Below is a small trained network, with its code and all its weights. Each question gives an input and a class and asks what happens when units are switched off, that is, made to give their printed mean instead of their output.

import numpy as np


def w(rows, s, z=0):
    codes = np.array(rows[::2]) - 128.0
    scale = np.full(codes.shape[1], s)
    scale[-1] = z or s
    return codes * scale


def f(y):
    return y / 2 * (1 + np.tanh(0.7978845608 * (y + 0.044715 * y**3)))


def log_softmax(a):
    a = a - a.max(-1, keepdims=True)
    return a - np.log(np.exp(a).sum(-1, keepdims=True))


def net(x, mask):
    res = np.array(x, float).reshape(1, 7) / 4 @ E
    y = f(res @ A[0][:, :-1].T + A[0][:, -1])
    res = res + np.where(mask, y, B[0][:, -1]) @ B[0][:, :-1]
    return log_softmax(res[-1] @ U[:, :-1].T + U[:, -1])


A, B = {}, {}
E = w([
[132,122,199,154,78,97,80,142],'x0',
[46,135,79,76,78,158,17,74],'x1',
[132,35,152,66,100,159,118,112],'x2',
[121,98,208,136,100,31,130,109],'x3',
[33,71,41,151,207,113,156,191],'x4',
[102,171,178,109,211,71,170,178],'x5',
[1,166,168,82,203,200,126,93],'x6',
],0.0067)
A[0] = w([
[114,114,174,115,174,42,191,171,96],'neuron 0',
[180,166,87,189,197,189,244,175,164],'neuron 1',
[159,149,111,188,151,114,173,173,192],'neuron 2',
[58,121,114,126,54,105,31,95,122],'neuron 3',
[145,156,104,86,99,117,81,136,211],'neuron 4',
[157,62,164,118,79,130,120,152,134],'neuron 5',
[113,124,196,152,205,16,180,226,108],'neuron 6',
[47,99,83,79,225,221,128,169,149],'neuron 7',
[157,173,204,116,103,132,131,130,197],'neuron 8',
[254,29,150,133,52,126,156,201,253],'neuron 9',
[41,99,85,72,213,222,147,181,174],'neuron 10',
[26,115,83,76,193,196,157,162,135],'neuron 11',
[94,202,125,91,187,161,92,154,195],'neuron 12',
[132,204,236,50,150,194,124,95,165],'neuron 13',
],0.0068,0.0035)
B[0] = w([
[90,163,160,145,249,191,205,185,187],'neuron 0',
[228,222,62,186,205,183,97,181,217],'neuron 1',
[187,167,80,136,143,143,77,154,188],'neuron 2',
[236,197,121,203,186,179,126,177,175],'neuron 3',
[194,135,99,134,147,124,101,132,163],'neuron 4',
[180,142,123,131,97,117,61,102,159],'neuron 5',
[133,203,168,184,228,187,173,228,228],'neuron 6',
[143,76,76,50,70,44,94,64,233],'neuron 7',
[127,99,112,70,131,135,60,95,175],'neuron 8',
[230,147,2,99,122,109,26,91,254],'neuron 9',
[133,113,69,69,110,87,120,70,240],'neuron 10',
[110,52,79,66,84,39,116,58,225],'neuron 11',
[157,129,79,92,89,81,83,107,194],'neuron 12',
[99,30,124,27,115,89,85,36,193],'neuron 13',
],0.0066,0.0081)
U = w([
[53,115,226,184,132,195,124,162,81],'0',
[39,125,124,170,117,114,212,200,4],'1',
[167,193,103,241,197,181,141,255,194],'2',
[65,91,156,71,170,123,209,99,154],'3',
[145,96,69,55,70,77,70,42,178],'4',
[84,54,201,167,48,189,177,114,4],'5',
],0.0083,0.0043)

Each question gives the input, the list of numbers given to net, and the class t.
The units are the neurons (one row each of A and B). Each row of codes is followed by its name. A weight is (code - 128) times the scale printed after its matrix; where a second scale follows, it is the last column's (A, B and U).
mask holds one flag per neuron, in row order. A switched-off neuron (its flag False) gives its mean, the last column of its row in B, instead of its output. The means were averaged over made-up inputs and are rounded, as every weight is.
A unit's drop is (log p(t) with every unit on - log p(t) with that unit switched off) / (log p(t) with every unit on - log p(t) with every unit switched off).
The circuit of an input: a set's keep is (log p(t) with only the set's units on - log p(t) with every unit switched off) / (log p(t) with every unit on - log p(t) with every unit switched off). Starting from the 12 units with the biggest drops (on a tie, the unit counted first), units are removed one at a time, each time the one whose removal leaves the highest keep (on an exact tie, the one counted first), for as long as the keep stays at least 0.8.
units of the circuit, in order: the units of the circuit, biggest drop first
unit that matters most: the unit with the biggest drop
top k neurons: the k neurons with the biggest drops, biggest first
drop when u is switched off: that unit's drop, to one decimal
input [-8,-4,1,7,1,-4,6], class 3: units of the circuit, in order	[neuron 9]
input [8,5,-1,0,5,-7,-2], class 2: units of the circuit, in order	[neuron 3; neuron 7]
input [0,-4,-3,-1,-1,-5,2], class 2: top 4 neurons	[neuron 7; neuron 11; neuron 10; neuron 13]
input [0,-7,8,2,7,-4,-1], class 2: units of the circuit, in order	[neuron 13; neuron 11]
input [3,2,-3,5,-2,7,5], class 0: units of the circuit, in order	[neuron 7; neuron 9]
input [4,-3,-6,8,-5,-3,8], class 3: top 3 neurons	[neuron 9; neuron 13; neuron 7]
input [3,8,-1,7,7,5,0], class 3: top 4 neurons	[neuron 1; neuron 9; neuron 2; neuron 11]
input [3,-1,7,1,6,4,-1], class 3: top 2 neurons	[neuron 1; neuron 3]
input [-7,-5,5,8,-7,0,7], class 3: top 2 neurons	[neuron 9; neuron 7]
input [-8,-5,-1,-7,5,-1,0], class 4: top 2 neurons	[neuron 7; neuron 11]
input [6,-7,-6,8,0,-5,7], class 0: top 3 neurons	[neuron 1; neuron 9; neuron 3]
input [-1,0,-3,4,-6,8,2], class 3: top 2 neurons	[neuron 13; neuron 1]
input [-5,8,-1,2,-2,-3,-5], class 2: drop when neuron 13 is switched off	0.2
input [-2,-6,3,2,-8,7,3], class 3: unit that matters most	neuron 13
input [-7,4,0,-7,-6,-2,-5], class 2: drop when neuron 1 is switched off	-0.2
input [-1,-7,3,-6,7,-3,2], class 4: drop when neuron 7 is switched off	0.3
